Each row has a class, written after it.
[-64  33  14 -11   7  30  63   0 -14 -42  40  12 -16  36   2  15  10  65
  -6  -8  47 -25  47 -37  20 -22  31   1  -3  19 -56  18  19  15   9  48
   6  -1  17 -10  18  31   2] -> Ligi
[-37  -7  25 -28  -1  17  58  25   2 -10   4  19 -24  28  14   0 -44  10
  18  17  17  10  17 -52  14 -15 -19  55  12  -1 -26  40 -12 -39  33  14
 -15  -7  12 -31  10   6  49] -> Parir
[ 39  36   8  18 -13  11   5  15  42 -18  12 -24 -24  12   3   1  23 -17
  10  19 -70  29  22   6 -38  -2 -19  24 -23  -6  58   4 -12  13  11   1
  -5   3 -21  10  23  13 -25] -> rom
[-16 -23  29  -2 -17 -25  17  45 -26 -12  40  17  25 -26  33  41   8  27
  -4   8  50   4   2  17 -23 -36 -40 -10 -44   7  18  -2  16  23  -4  -5
  -1   5 -32 -14 -12 -22 -29] -> kek
[ 23   5 -26  13 -27  19  40   5  21 -34   5 -44 -34  19   5 -26  16  19
  16   5 -24 -33  71   1   6  42 -17  -3 -30  26 -10  10  -6 -53   1 -17
   8  17 -45 -43 -30   4  23] -> gide
[  8  48  20  -1  -6 -12 -19  13  14 -28  24  18 -12 -29  30 -23 -19  69
 -13  31 -23 -16 -21 -34  23  -3  13  40 -46   4  24  -7  67  42  11 -19
  -1 -21 -20   1 -46   8 -97] -> kek
[-78 -30 -35   8  -3 -13   5  24 -41 -16  21 -15  36  -4 -15  54  14  -5
  34  18  51 -59  18  -9  29  -8 -39   5   3 -14 -22 -39  17  37  -4 -75
  30  16 -12 -57 -46 -24  -7] -> Gufo
[   7   24  -27   -7   10  -47  -21  -10    4   -1   21   -1  -32  -11
  -23  -23   10    3  -10    0  -47   35   38  -27   -2   57   72   52
 -114  -35   64  -37   15   10    5   49   17  -17   35   12  -43   10
  -37] -> pase
[  3  39 -43  -5  17  10  33   9  10 -27  -6  38  -6 -27 -21 -25  19  21
  30   1 -14 -29  30  26 -22 -11   1   2 -32  22 -11  11   1 -13   4  -6
   3  19 -18  -8 -20  18  42] -> kek
[  7  -7 -14  32 -18   8  51  35 -33 -27  51 -21  -1   3  74  19  21  44
 -49   4  33 -44   9  48  14  -3   1 -18 -34 -37  16 -13  17  13  -6  11
 -36  39  -2 -20   2 -39  -2] -> rom
[-66  23  35  -9 -12   9  -4  20  -1 -18  14  24 -52  -4  17 -20  -9  11
  17   6  20   6  46 -23  41 -15   7 -14  21  30  12  28 -30  20  28 -17
  -2 -37   7  20 -35  45 -66] -> Ligi
[ -18   47  -23  -19   29  -54   25   35   35  -13  -24   35  -29 -107
  -49  -17  -18  -39    7  -42    2   51  -24  -18   -7  -11   33    2
  -60  -22   74   13   33  -45    5   55   33   32  -26  -13    7   35
  -31] -> vime
[-29  -7   0   7 -14  12  30  34 -16  -4  21   9   1  -4   9  26 -14 -12
 -15 -17  73 -19  -8 -12  14 -27 -11  -4 -27  -1   9   9   2   0  -1 -16
   4   9 -33 -16 -33 -12  11] -> kek
[-34  41  68  -6  24  16 -39  37  33  -1  -9  21  -8   5  14  16 -13 -11
  -3   2  60  14  -3  57  38  52  25 -43  14   1 -14   5  28  17  27  -6
  23 -22 -12   9 -29  26 -38] -> pase
[-35  21   7  15 -28 -14  -4  23 -17 -38  24  -7 -23   4  27 -10 -45  18
   4  14  13   3   3 -26  36  20   6   5  -1  12  30  17  18   9   7 -10
 -12  -4 -20 -21 -17  16 -44] -> Gufo
[ 38  58  11  13 -33 -38  -8 -22  17 -34  45  -7 -75  25   0 -69  -8 105
 -13  14 -54  -2  10 -60   7  26  77  80 -33   1  14   5  53  55  22  13
  13 -26  -6  29  -3   5 -91] -> Parir
[-30 -26   6  21  -2  -5  22  25 -20  -9  29  -4  23 -20  28  39  15   9
 -29  -3  46 -16 -15  27  31 -16   4  10 -57   2 -11   5   5   1  -2 -13
   4   6 -42 -13 -32  -7  27] -> rom
[ 57  46 -27   5 -24  -4  45   2 -15 -21 -13  16 -48  31  31 -20   2 -40
 -11  18 -68 -13 -15  40  -9 -26 -17 -60  24  31  18  38 -65 -71  14 -54
  34  22 -32  -6  -8 -17  -5] -> Ligi
[ 31  42  21  -1  37  40   7   9  27 -11   8   2   2   2  -9   0   2 -18
  -8   7 -69  43  26  19  30  37  23  31 -52 -11  37 -56  50   2  -1  20
  12 -12  -8  -2 -25  25 -79] -> gide
[-22 -35  13  24  -6 -31  37  25 -32 -50  84 -23  34  10  45  22  -6  28
  -5  27  43   0  -2 -12 -19 -62 -19  27 -49  21   8 -23   8  18  -3 -20
 -11   5 -21   8   0 -26 -11] -> Gufo
[ 41  21  -8  -1  14 -23  -3  -5 -47 -29  65 -27 -10 -49   9 -28  -3  57
 -17   6 -36  18  10  -6 -22 -16  31  30  -6 -26  78 -27  21  21 -17  -5
 -50 -19   7  25 -30  -4 -82] -> vime
[-22  15  61   1 -10  13  -5 -37 -17   9   5 -16  14  83 -61  51 -17 -35
  -9 -30  -3   3 -45 -21 -32   5 -14  27  16  15 -34 -39   4  -5  -1 -13
  29  -2 -31  -4  82   0  55] -> Gufo
[ 12  25 -18 -11   8  22  41  10  25 -22   7  19 -23   1   8  15  58 -22
  11  17 -47   2   9  19  -9  11  -5   4 -33  19  40  -6 -18  -6  20  -4
   6   6 -13  14  -7  26 -14] -> kek
[ -6  26   2  -4 -26  -5 -30  13  -2 -18  28  -7  -7 -27  29 -16 -24  54
 -12  43 -26   9 -10 -17  18  -2 -13   1  -1   5  21  -1  26  18   6 -35
  -8 -20  -5 -23 -42   1 -68] -> Gom
[ -7  -7  56  15  34  33   2  21  46 -10   4  43 -35 -13 -65  13  20 -13
  37  15 -32  17 -30 -13  11  39   8 -22 -15   4   6 -63 -18   0  42  30
 -18 -26 -26  16 -14  27  -5] -> Parir
[ 13  -7  56  32  35  32  70  -3  10  -6  27 -33  13  -2 -37  47  26  24
 -51  15 -31  54 -15 -12 -57 -13 -25  13 -42  17   0 -83   2   2  -5  39
   4  -7 -47  -2  33  12 -28] -> gide
[ -9 -11   7 -10   5   8  14  40  25 -13  31  -1  19 -40  37   2  25  50
   6 -11  43 -61  10  38  11  -4 -12  11 -59   8  -1 -11  18 -14 -19   5
  -7   4 -18  -1 -43 -13 -14] -> kek
[ 18 -20   9  15  11   1  -1  11   7 -25  24 -14 -44 -27 -30 -16  -2  39
  35   9   9 -18 -19   8 -18   8  -2  -5  58   1  33 -32   3   2  11 -17
 -28 -17 -13  33   5 -15 -18] -> Parir
[-12 -28 -45   7  -5  26  49 -13  36   5  -3  25 -42  53  14 -52  29  -4
  30  43 -56   9  -8 -18  14   5   5  -1   2 -23  43  25   8  15 -14 -56
 -14  18   2  29  24  12  -6] -> Parir
[  8 -17  28 -10  31 -22  19 -13  15  -6 -11 -16 -31  10 -37   3  22 -59
   5  -1 -24  28   3  -6  -9  49   4  -9  21  -2   0 -38   6 -11  32  19
  27   4  -9  30   3   1  27] -> gide
[ -1   4  15  16  -8  34  -8  -6  25 -12  19  -3 -35 -17 -35   8 -11   4
 -17   6  -2  13 -35  17   1 -32  -5 -16  24  22  24 -52  -9 -12  13 -24
   9 -13 -24  40  12   3  24] -> Ligi
[-28  -4  -9   5  -9  11  -6  49  21 -25  11  31 -37 -24  18  19   9  42
   4  19  73 -34  23 -15  50   9  14 -25   1 -40  28 -42  23  -6  26  18
 -53   3  73 -25  22  -2 -60] -> kek
[ 11  -9 -13  -9 -46  13  34   7  15  -5  32  -1 -50  19 -23  11   8  29
  30  40 -44  17 -17 -56   8  20   2  13   3  -1  46 -14   3  -2  19 -11
  -9  10 -22  11 -28  -7   1] -> kek
[ -2  32 -37   3   7 -15 -11  23 -37 -34  -9  84  -2  -2  21 -34 -20  61
  36  -2 -53 -54   7 -31  33 -27  38 -12 -38 -20   7  56  56  33  15 -40
 -41  -5  16 -17  -4  18 -81] -> kek
[ -4  17  36  11  10  17 -39   7  47 -24 -14  23  -6   4  24 -20  -5 -17
  36  28 -23   0  -8 -24  54  50   5  12   8  13  -4   8  49  40  24   4
 -11 -20  -3   7  -6  45 -87] -> Parir
[ -2 -12  35  22 -34   0  -2  24   4 -18  22  13  -6 -11   9  12 -13  42
   4  20  29 -37  12 -20  34 -58 -24  23   5   3  -6 -17 -16 -37  -8 -21
 -50  -4  13 -43  52 -19   2] -> kek
[-63 -27  46  15  -1 -43  -3  43   0 -36  48   3  26 -30  78  44  14   4
 -29  -3  39   8 -21  27  43  19  11  23 -78  17  12 -11   7   9 -12  28
 -16  -2 -35 -12 -14  20   3] -> Gufo
[  2 -13   7  14 -12 -20 -44  -1   0 -36  -2  -7  12  -9  -6   5 -20  -9
  40  27  -2   4  20 -16  14  -7 -15 -22   4  25   8  -1  24  10  15 -15
   0 -11  13   1  11  11 -65] -> Ligi
[ 20 -23  11 -50 109 -36  77 -14  50   4  -9 -22 -47  28  50 -68  31 -12
 -77  13 -93  63 -13  -9   2  96  27 -16 -11 -54 -85  96 -18 -34  19  66
   6  -4  18 -47  34  45  71] -> Parir
[ 15 -41  30  53  48 -15  43  16  25 -38 -24   3 -58 -39  22  -5 -14 -67
 -39  12  18  62  12 -21 -33  -4 -38  25  24  10  24 -33  25   2  23  30
   2 -11 -49  27  13  22  13] -> Parir
[ -7  -2 -32  -5 -23  12  59  14  -5 -46  31  34 -48  41  33 -42  -5  -6
  75  24 -52  14  34 -63   9 -80 -22 -17   8  55   8  55 -52 -44  51 -50
  -7  18  14  -2  31  -4 -32] -> Parir
[ 22   0  -6 -26  -1   7  20   5  12 -31  -4  10 -39  53  16  -1  29 -27
  10  -7 -51  40  25  -1  -7  22   7  -1  12  -1  46 -24  -8 -26  30   2
  -6  10  19  25  12   1 -31] -> gide
[-40  46  10   5 -19  13  50  22   0  29   0 -18 -38  54 -33  37  -7  -7
 -42 -19   9  29  29 -54  51 -23  30  23  53 -10 -64  -9 -34 -24  28 -20
  33  20 -23 -39 -20 -20  76] -> gide
[-20  17  11  17 -52 -23 -30   8  15 -31  -3  -5 -13   4  21   3   4  22
  -7  12  17 -18   1 -31  36   1 -11 -10  30  -1   3 -17  38   6  15   8
 -38  23  23 -31  77 -12 -24] -> Gom
[ 41 -82 -62  -4 -39 -54   0 -18 -34 -34  -4  -9  40 -22  45 -34  26 -20
  12 -27  98 -99   0  20 -47 -23 -76   8 -29  35  -6  36  62  14 -39 -64
  45  28 -60  13 -27 -28 -61] -> kek
[-18  42  22   7  -9  -5   4  -1  -4 -29  14  -6 -33  -4   2 -17 -23  29
   7  18 -27   5   7 -30  23  18  26  15   3  -6  27   5  36  15  10  -5
  -4  -5 -10   6 -27  32 -84] -> rom
[-73  15  91   2 -33 -26  52  63  23 -14  -1  29  -8   4  47  38  21  60
  47  86  27  38 -40  -8 -59   3 -60 -43  25  51  29  13 -23  40  59  45
 -36  12  16  26  70   1 -75] -> Gom
[-41 -22  -2 -12  13 -18  16  30 -15 -28  69  -8   6 -18 -22  16  16  33
   5  26  37  -5  -5  22  -3   1  -1 -29   1 -33   9 -27  10  45   5 -17
  23   0   1 -14 -23  -4 -41] -> gide
[-46 -70  64   0 -24 -47  -9   9 -80  -6  36  52  62 -47  89  36  18 -34
  49 -17  23 -31  22 -58  35 -49 -44   0 -48  -4 -15 -31  35  14 -75 -46
 -52  22 -29 -64 -75 -15 -57] -> Gom
[  3 -33  18  20  23   9   6   4  14 -20  13 -26 -23 -13 -41 -12 -16  -9
   3   5  15  25   1  -3 -21  -8 -28  -6  24   5  12 -45   3   0  -3  -6
  -3 -10 -30  15  -5  -5   4] -> Ligi
[ -3   5  11  23 -12   7   7  33  19 -16  29  -5 -13 -23  25  18  17 -13
  16  19  15  -7  30 -14  35  -2  -2 -13 -31  -9  16 -28   4 -20  27  -7
 -28  20  21 -31  18   4 -44] -> vime
[ 10   9  38  12  -7  29  47  22  52 -31  21  37 -14   8  49 -16  34  15
  21  43 -33 -10  17  13   8 -20  -8   2 -51  15  18 -18   5   1   8   3
 -11  11  -3  15  10   9 -22] -> gide
[-23   6  31  -2  -4  23 -16   5 -15 -53  47   5   0  19  16 -25 -27  43
  43  17 -40 -15  27 -40  61 -24  -9  -3 -21  28  15   3  37   5  17 -18
 -28 -19 -16 -13  -7 -11 -42] -> pase
[ 23 -44  32  42  18  32   9   8  33 -27  51 -68 -20 -12 -41  -3 -15  10
   6  26 -24  31  21  20 -32   2 -48  11   6  27  12 -83 -12 -15  14  -3
  -9 -19 -29  14  33  -6  17] -> Gufo
[ -5 -68   2  33 -62   3  33  38  55 -20  34  -2 -46 -50 -40 -13 -15  90
  41  50 -13   6 -51 -24 -59 -30 -92  47   8  20 -10 -23 -47  15  18  -7
   1  22 -52 -63  63 -19  35] -> Parir
[ 21 -23  47  11  26  17   3  -8  40 -16 -17 -25 -29 -12 -24 -19 -17  -6
 -16  14  27  41  -5   4 -35  17 -40  -6  37  21  15 -71  22 -17  16  38
   8  -7 -13  35  22 -12 -21] -> pase
[-15 -39   4  34   9  25  39  44  24 -11  50   1  25 -30  38   8   5  -4
 -14  21  60 -28   4  10  42  -7  -1  18 -80 -12  -9 -39  -2 -15  -8  22
 -29   7  -2 -16 -37  -1  -4] -> Parir
[ 10 -48 -10 -24   8  38  64   2  19  -5 -12  25 -24   2 -41  13  38 -33
  49 -10 -32  26  47  21   2 -20   6  -5 -16  -7   5  -8 -26 -45  23 -18
  -9  14  29 -11  33  10  34] -> Gom
[-30 -28   1 -44 -33  -4  55   9  13  46   0  -9 -18  53 -18 -23  30  32
  -2   8 -47  50   7 -22 -52   3 -61 -67 -30  -4   8  18 -23   3  42  46
  35  37  20  17  65 -25 -60] -> rom
[ -9 -27  23  22 -22  14  -2   6   0 -29  23 -24  -8   1   3  21 -19  -3
  -5   2  47  16 -13 -19 -26  -8 -15 -31  -7  22  28 -24 -11   0   5 -13
 -26  -6 -25  20 -21  14 -24] -> Ligi
[-15  27  53  13 -44  10  27  45  26 -54  50  13 -49 -50  29   7 -16  56
   8  25  74 -68  15  26  50  -5  -1  55 -33   5  30 -43  23 -45   6  -6
 -34   4  -3 -41  17   1 -21] -> kek
[ 20 -13  -4  -4  24  -9  16  17  19 -12  12 -35   7 -47  30  -8  19  -8
 -41 -14  38   5  -4  43  24  -4  -3 -18 -14   5 -12  -1   3  -7 -13  -9
  15   9 -31 -12 -47 -11 -18] -> Ligi
[ -7 -30   9  -9   5 -24  11  12 -22 -25  39  11  28   0  21  -3  27 -20
  32   3   7 -21  46  27  30   3   2   0 -50  -2   2 -20  25   5 -12 -26
 -11   6 -23   7 -52  -9  11] -> Gufo
[-26  58  38  10 -16   9 -26  30 -10  -6   7  11 -22  -6  16  -8 -62  65
  10 -15  -5 -26 -27 -49 -19  36  -4  73  25 -25   3 -18  72  48   2   9
 -37  -2 -32  -2 -36  21 -62] -> rom
[ 28 -40 -31  27   1 -25   4 -18  -7 -16  35 -45 -13 -22 -33  12  49  25
  -6  12 -44  54 -25  -1 -36 -17 -11  28 -24  38  29 -48 -28   6   5  -2
  13   5 -40  21  16 -29  12] -> rom
[-13  50  53  -4  16  26  50  27  16  -9  -8  31 -21  41  -4  71 -11 -80
 -16 -37  43  15 -43  -9  41  41  69  86 -51 -36   7  -7   6  20  -2  29
  32  12 -50 -29 -80   2  82] -> Ligi
[-54 -45  24   3  31  -1  26  -6 -47 -19   7   4  12  48 -16  22 -26  40
  17  19 -22  21 -11 -58  12 -12 -16   6  26  23 -56  44   0  16  20   8
  23 -16 -23 -26   5 -12  43] -> vime
[  5  79  -8  19  24  24  -5  18 -24 -25  23  -9 -30 -17 -24  -9 -72 -39
   2 -15   4 -20 -12 -46  47  15  49  38  35   1  35 -36  29 -24  30   7
 -13 -19   0  26 -55  14 -37] -> gide
[-33 -27  -7 -20  40   7  40  52  -9  26 -47  57  11 -11  17  93  32 -29
  53 -39   1 -16  -1  28   9  35  30   4 -24 -50  28  -7  37  -9  -5   5
 -13  27  29  -6  -6   8 -13] -> kek
[ 60 -12  63   6 -48 -43  44  -8  41  -9 -44 -69 -50  24  37  55  40  10
 -46  22 -13 -34  23  73 -13  68  18  42  49 -62  11  47 -38 -31 -35  -6
  -1   5  18 -61  79  19  -3] -> Ligi
[ 47  39 -47  -6  26 -42   9  -7   9 -29  48 -25 -36 -21  14 -47  20  -8
 -34  26 -56   7  40  44   7  67  51   2 -13 -46  42  12  50  22  -8  41
  24   3  32  22   5  35 -56] -> kek
[-11  52  66  22  18  46   8  16   3   0 -14  34  -9 -15  29  -4 -69  10
 -22  16 -10  -2  29 -34  34 -22  -3  27 -29 -24  -2  -7  61  -3  -4  20
  -9 -23   1 -23 -27  26 -49] -> rom
[-56  24  48 -31   6   2  58   1  21 -30  33 -22 -43  28 -19 -51 -13  51
  32  16 -27 -16 -15 -45   9  47   3 -12 -20  -1  32  25  44  -4  11  14
 -25   0 -16  15  32  42 -88] -> Ligi
[-53 -11   0 -12 -28  -2 -19   5   1  -9  47 -24  28   0  33 -13  37   6
  -1 -21  79 -28  11 -17  19  -2 -46  10 -44  28 -22  31   9  20 -32  -8
   2  10 -45 -35  -6  10 -16] -> rom
[-55 -15  29  12   0  -3  -4  18  18 -12 -33  10  -8  -3   6  -5 -37  15
  -3  -1  44 -15  25 -13  10  -7 -23  32  26  11 -47  27 -15  -6  11  19
   5  -9   2 -28  19  15  43] -> pase
[-38  10  37 -18 -22   3 -17  16   1 -33  54  11 -26  -6  30  -9   0  61
  50  29  29  -6  31 -29  19 -17  -2  -2  24   7  13 -10  18   0  10 -43
 -55 -10  34 -14  31  12 -31] -> gide
[ 22  -1  37  20  13  11  11  14   6  -2 -21  15 -27 -26 -17  13  -5 -15
  -9   7  -6  31  -9  -5   4  -1  -6  -7   3  18  20 -53 -11 -42  34   9
 -15  -4 -25  17 -20 -11   7] -> vime
[ 13  -1   8 -20 -34  -4 -44   1  -4  15  34   1 -15  22  25 -14   9  11
   9  14   8  22  18 -30  29  19 -16 -41  55 -10 -20 -38  14  -1  19 -11
 -39  13  39  -9  19 -26 -34] -> Parir
[-60   6  45   1  -9   7 -26  16  14 -34  34  -8   1   1  59  -4  18  24
  -9  25  49   4   3 -23  68  29 -24   7  28  27 -19 -24  30  46   6  13
 -18   1  -6 -24   0  12 -72] -> pase
[ -1 -18  18  34 -38  -3  -7  11  -3 -31  75 -48  10 -34  32  21  24  17
   5  39  47 -26  30   3  25  -7 -26 -12  -8  23 -10 -37  -5   7   9 -12
 -32  10   5 -31  30  -6 -23] -> pase
[-21 -32 -30 -16 -42  -6  36  18 -29  -2  65 -23  14   9  41   2   4  21
 -28 -25  76  -7  -4 -21   7 -28 -11  23 -52  13 -19  16 -11   6  -7  -7
  -1  24 -18 -20 -24 -22   0] -> Ligi
[  8 105  23  29  26 -31   3  30 -67 -65  48  43 -27 -32  12  -2 -55  44
 -56  17 -18 -15  24  20   3 -22  51  14  31 -20   2 -22  25  -3  14  -4
 -46 -26 -17  -4 -42  38 -14] -> kek
[  3  46  -8  12  -8  16  14  19  46  17  46 -62 -34 -60   6 -39  20  59
  11  24 -15  -5  14   3  14  67  -4   5 -74  10  28  16  31   1 -13  23
   5   6 -32 -34  -7  16 -50] -> rom
